Each row is followed by its class.
45, -14, 20, 10, -2, 46, -21, -5, 5, 5, 3, 19, 51, -43, 8, 18, 7, 16, -26, -8, -17, 0, -12, 1, 11, 23, -10, -9, 7, -20, 19, 19 -> A
-43, 42, -16, 5, 13, -58, -7, 9, 28, -9, 23, -14, -27, -12, 12, -15, 2, -65, -10, -18, -53, 2, 15, -40, -14, 6, 19, 63, 3, -74, 27, -14 -> P
-11, 15, 12, -25, 5, -18, 13, -24, -44, 9, -9, 8, -16, -8, 1, -2, 9, -8, 17, -23, -50, -25, 47, 27, -14, 18, 4, 1, -42, -6, 27, 11 -> Y
-3, 9, 17, -9, -19, -10, 3, -15, -48, 5, -10, 37, -15, -3, -5, 16, 8, -24, 15, -36, -63, -9, 26, 8, -23, 0, -1, -20, -36, 10, -1, 25 -> E
13, -33, 22, 17, -32, 38, -9, -9, 2, 1, 16, 7, 19, -10, -12, 14, 6, -6, -1, -2, -50, -2, 5, 46, 1, 20, -9, -44, -22, 15, -11, 18 -> D
9, -33, 27, 20, -43, 37, -5, -11, -17, -14, 12, -3, 9, -30, 8, 29, -5, -7, -9, 15, -49, -8, 24, 34, 0, 24, 3, -36, -24, -22, 11, 26 -> W
-4, -1, 5, -7, -19, -33, -4, -16, -33, 8, -4, 17, -20, -10, -5, 7, 8, -24, 9, -27, -28, -10, 22, 3, -24, 0, -4, -27, -34, -5, 7, 16 -> L
12, 29, 15, 11, -21, 21, -7, 5, -11, -43, -16, 30, -26, 6, -41, 33, -16, 3, -17, -15, -9, -11, -24, -34, 17, 15, -3, -8, 38, 20, 20, -6 -> Y
24, -40, 23, 10, -28, 41, -32, 13, -51, 7, -22, 20, 40, 5, 6, -38, -12, -1, 16, -9, 13, -4, -21, -16, -1, -14, 18, -52, -40, -4, 20, 47 -> L
-42, 62, 6, 11, -10, -24, 26, -29, 22, 0, 28, -7, -54, 1, -12, 13, -4, -46, -8, -42, -39, 16, -3, -32, -21, -7, 1, -31, -21, 0, 6, -20 -> H
13, 40, 1, -3, -28, 0, 1, 13, 21, -30, -29, 31, -36, 20, -18, 35, -16, 9, -12, 6, -32, -1, -11, -20, 11, 11, -4, 31, 30, 16, 9, 5 -> H
-37, 27, 2, 11, 9, -19, 16, -7, -7, -2, 12, 0, -21, -10, -8, -8, -2, -45, 9, 1, -11, 8, 14, -38, -14, -10, 13, -25, -18, 14, -6, -15 -> E
1, -20, -14, -12, -59, -10, -13, 4, -21, -15, -11, -23, 17, 20, -37, 64, -19, 15, -11, 12, -18, 25, 48, 45, -9, 22, -57, -13, -59, 43, 7, 31 -> A
38, -37, 25, 4, -22, 57, -10, 15, -13, -21, 11, 20, 32, -18, 4, 13, -9, 6, -35, 11, -27, -13, 35, 21, 6, 25, -9, -25, 19, -7, 1, 29 -> Y
-48, 24, -2, 10, 4, -30, 8, -15, 10, -7, 23, -8, -56, -23, -18, 18, 4, -50, 13, -14, -11, 12, 6, -38, -15, -2, 15, -18, -8, -20, -2, -15 -> W
29, -38, 30, 14, -19, 40, -24, -9, -18, -10, 9, 9, 17, -24, 5, 30, 2, -8, 0, 3, -45, -3, 14, 16, -3, 8, -12, -30, -13, -26, -7, 43 -> W
12, -41, 15, 13, -16, 32, -7, 12, -98, 6, -7, -1, 35, 19, 5, -26, 0, 6, 8, -7, 9, 0, 5, -9, -3, -8, 3, -54, -70, 30, 3, 47 -> A
-50, 41, -2, 20, 10, -30, 13, -14, -13, -8, 24, 10, -52, -38, -9, -5, 5, -64, -7, -18, -41, 14, 5, -40, -26, 6, 24, -38, -13, -24, 0, -11 -> L
10, 10, 6, -4, -21, -8, -13, -9, -7, -9, -19, 5, 8, 9, 8, 21, -5, 23, -13, 15, -13, 2, 21, -14, 1, 16, -29, 7, -8, 27, 36, -19 -> A
-5, -11, 33, 34, -43, 12, -46, -39, -36, 23, 21, 15, 4, 11, 6, 1, -3, 36, 7, 31, -78, -13, -36, 53, 16, -1, 21, -47, -25, -29, 32, 14 -> L
27, -12, 10, -1, -35, 36, -15, 6, 7, -4, 6, 22, 4, -35, 6, 11, -18, 7, -34, 24, -31, 0, 12, 24, -1, 26, 9, -13, 2, -34, 2, 42 -> L
7, -41, 10, 23, -24, 36, -20, 10, -70, 0, -2, 3, 32, 16, 0, -41, -6, -14, 8, -1, 4, -2, -14, -17, -5, -18, 17, -69, -53, 13, 0, 43 -> L
13, -38, 10, 3, -29, 27, -3, 23, -68, -8, 9, -3, 30, 26, 5, -17, -14, -11, 2, -19, -15, 1, -9, -3, -12, -17, 11, -47, -26, 18, 11, 37 -> P
27, -34, 20, 13, -29, 52, -20, 1, -1, -9, 0, 7, 14, -26, -5, 28, -4, -2, 1, 6, -40, -6, 19, 17, -3, 25, -7, -10, -11, -37, 8, 43 -> W
-18, 13, 10, -20, 14, -16, 14, -12, -59, 1, -7, 19, -18, -22, -15, 21, 5, -21, 22, -42, -52, -1, 31, 36, -20, 10, 4, -28, -36, 1, 3, 26 -> Y
2, -48, 15, 17, -14, 22, -11, 10, -82, 1, 4, -17, 16, 22, -5, -19, -7, -10, 25, -4, 5, 5, -2, -8, -13, -21, 5, -61, -60, 3, 1, 56 -> W
-29, 32, -5, 9, -7, -15, 11, -6, -8, -15, 21, 12, -15, -26, -2, 7, 2, -43, -20, -17, -25, 2, 9, -36, -7, -10, 20, -18, -8, 5, -3, -15 -> E
-12, -2, 15, -3, 2, -12, 12, -8, -46, 4, 0, 1, -5, -9, -19, 7, -1, -14, 22, -30, -22, -10, 34, 13, -21, 11, -6, -35, -31, 1, 25, 10 -> Y
-35, 29, -2, 3, -9, -33, 14, -15, -1, -21, 20, -17, -50, -24, -11, 20, 1, -58, -10, -35, -27, 11, 1, -36, -17, 3, -1, -19, -30, -18, -10, 12 -> W
-4, -9, 6, -25, -49, -15, 16, -8, -62, 6, -7, 37, -9, -17, -3, 17, 15, -13, -14, -61, -32, -11, 27, 8, -16, 20, 10, -31, -50, 19, 19, 22 -> A
-39, 39, 1, 10, 2, -20, 19, -9, 25, -12, 29, -10, -48, 6, -15, -2, -5, -49, -4, -1, -33, 10, 0, -40, -15, 10, 16, -1, 22, -8, 17, -36 -> P
10, 14, -2, 14, -11, -4, 3, 16, -42, -27, -19, -5, -32, 42, -13, 6, -4, 12, 0, 8, -12, -3, -28, -4, 4, -3, -29, 1, -5, 43, -11, 2 -> D
6, -20, 16, -2, -26, -11, -20, 13, -25, -26, -7, -22, 19, -13, -50, 46, -20, 4, 8, 37, -2, -27, 44, -17, 13, 4, -12, 4, -38, 16, 58, 19 -> Y
9, -58, 14, 10, -33, 39, 7, 28, -72, -12, 11, -6, 25, 35, 2, -26, -5, -30, 10, -18, -10, -7, 11, -22, -21, -14, 2, -59, -32, 34, -5, 32 -> P
-27, 44, -13, -6, -25, -30, 19, 1, 27, -17, 16, 11, -47, -11, -25, 37, -7, -27, -24, -12, -34, 4, 21, -25, -7, 5, 14, 8, 6, 5, 9, -9 -> H
-31, 43, -2, 10, 16, -22, 3, -18, 4, -4, 10, -4, -49, -20, -27, 3, 3, -47, 7, 0, -14, 7, -3, -44, -14, -2, 6, -12, -17, -15, 4, -12 -> L
-14, 6, 10, 48, 3, -7, 39, -31, -14, 18, -4, 3, 12, -16, -15, -5, 36, -18, 45, -27, -114, -31, 5, 16, -20, 52, 7, -36, -22, -5, 47, -12 -> H
18, -34, 14, 13, -10, 62, -1, 22, -97, -12, 6, 0, 28, 25, -17, -25, -7, 4, 0, -17, -8, -14, 6, -30, -11, -6, -3, -60, -40, 28, 19, 48 -> Y
18, -56, 12, 20, -16, 25, -16, 25, -81, -1, -9, -3, 27, 37, -4, -40, -8, -11, 16, 14, 22, 2, 3, -26, -16, -21, -10, -67, -43, 27, -6, 46 -> L
14, -24, 8, -8, -49, -23, -7, 10, 1, -31, -13, -27, 34, 6, -2, 40, -17, -12, -2, 17, -19, -17, 37, 2, -2, 2, -27, 10, -15, 26, 54, -17 -> P
-21, -2, 4, -8, -20, -22, 3, -16, -50, 10, -13, 7, -18, -9, -15, 7, 10, -34, 28, -27, -42, -2, 21, 25, -24, 1, -2, -30, -66, -7, 15, 18 -> L
-10, -5, 5, -5, 20, -21, 54, 4, -90, 6, -5, -20, -33, -8, -28, 31, 19, -26, 31, -8, -31, 12, 24, 91, -24, 5, -19, -31, -61, 9, -13, 13 -> D
-55, 9, 9, -19, -52, -49, 13, -11, 16, -5, 25, 2, -42, -9, -33, 23, 16, -61, -8, -29, -28, -1, 4, 1, 4, -3, 16, -21, -43, 20, 23, -34 -> D
5, 42, 8, -5, -29, 16, 0, 0, 6, -22, -12, 25, -39, 42, -38, 32, -11, 7, -18, 20, -27, 7, -18, -15, 19, -4, 8, 18, 16, 22, 22, -5 -> H
37, -39, 16, 4, -53, 49, -21, 6, 7, -19, 1, 12, 24, -33, 1, 36, -13, 2, -23, -9, -23, -6, 22, 12, -3, 23, -9, -17, -3, -28, 10, 45 -> W
7, 25, 21, -10, -47, 13, -2, 10, -11, -23, -30, 36, -27, 0, -22, 38, -23, 5, 0, 1, -17, -3, -27, -11, 14, 1, 3, -2, 2, 24, 16, 9 -> E
18, -26, 23, 4, -41, 42, -5, 12, -44, 3, -11, 18, 12, 32, -20, -3, -20, 11, 16, 3, -1, -8, 19, -12, -5, -13, 20, -44, -37, 33, 19, 42 -> H
-29, 47, -6, 2, -14, -13, 18, -4, 11, -15, 17, 7, -38, -13, -17, 29, -8, -34, -19, -14, -30, 10, 21, -28, -11, -6, 20, -7, -7, 1, 14, -15 -> H
27, -1, 4, -1, -49, -27, -14, 6, 25, -17, -24, -4, 43, 1, 15, 15, -31, 17, -19, 8, 4, -8, 23, -14, -3, 9, -32, 5, -1, 23, 43, 1 -> E
29, -35, 27, 0, -35, 50, -16, 9, -3, -18, 4, 25, 33, -21, -12, 24, -10, 5, -19, -7, -35, -12, 18, 15, 7, 26, -9, -34, 11, 6, 12, 30 -> Y
14, -7, 11, -17, -58, -40, -20, 7, 7, -5, -18, -8, 33, -19, 24, 29, -29, 25, -27, -8, 23, -2, 25, -10, 1, 8, -27, 5, -30, 4, 63, -2 -> A
18, -57, 28, 41, -60, 43, -29, 10, -37, -2, 3, 31, 34, 27, -37, -20, -9, -1, 3, -4, -21, 1, -33, -28, -4, 14, 8, -96, -5, 24, 28, 38 -> L
-30, 31, -14, 6, 3, -13, 2, 1, 4, -24, 26, 26, -47, -11, -8, 18, 5, -54, -11, -34, -40, 7, 3, -32, -13, -6, 30, 4, 40, -9, -25, -23 -> P
41, -12, 21, 6, -14, 47, -5, -3, -24, -12, 4, 16, 9, -20, 3, 11, -9, -8, -33, 21, -29, 8, 24, 18, -12, 17, -14, -36, -6, -12, -7, 39 -> L
37, -2, 6, -18, 17, 54, 7, -6, -3, 7, 12, 26, 14, -26, 21, -12, 4, 16, -32, 3, -43, -11, 48, 52, -6, 42, 4, 11, 24, -35, -9, 32 -> Y
-38, 3, -1, 2, -25, -29, 30, 2, 19, -18, 31, -5, -40, -9, -12, 14, 11, -65, -8, -11, -38, -10, 17, -28, -11, 13, 13, -4, 16, 4, 7, -41 -> P
42, -13, 3, -6, -12, -6, -7, 28, -11, -30, -30, -3, 30, -4, -31, 31, -16, -3, -13, 22, 40, 3, 47, -9, -4, 3, -25, 14, -2, 27, 41, 0 -> D
27, -25, 6, -2, -27, 39, -17, -3, -6, -13, 15, 0, 14, -27, -3, 34, -9, 2, -23, 3, -36, 4, 19, 18, -5, 14, -7, -17, -16, -20, -2, 53 -> W
-47, 27, -3, 7, 10, -17, 15, -1, -18, -18, 25, 9, -37, -17, -16, 6, 18, -61, -10, -17, -56, 19, 4, -17, -11, 1, 16, -30, -18, 18, -11, -15 -> D
37, -21, 26, -6, -33, 56, -20, -4, -17, -6, -4, 38, 32, -30, 9, 38, 0, 16, -28, -15, -48, 9, 5, 23, 3, 25, -16, -31, -9, 9, 0, 34 -> A
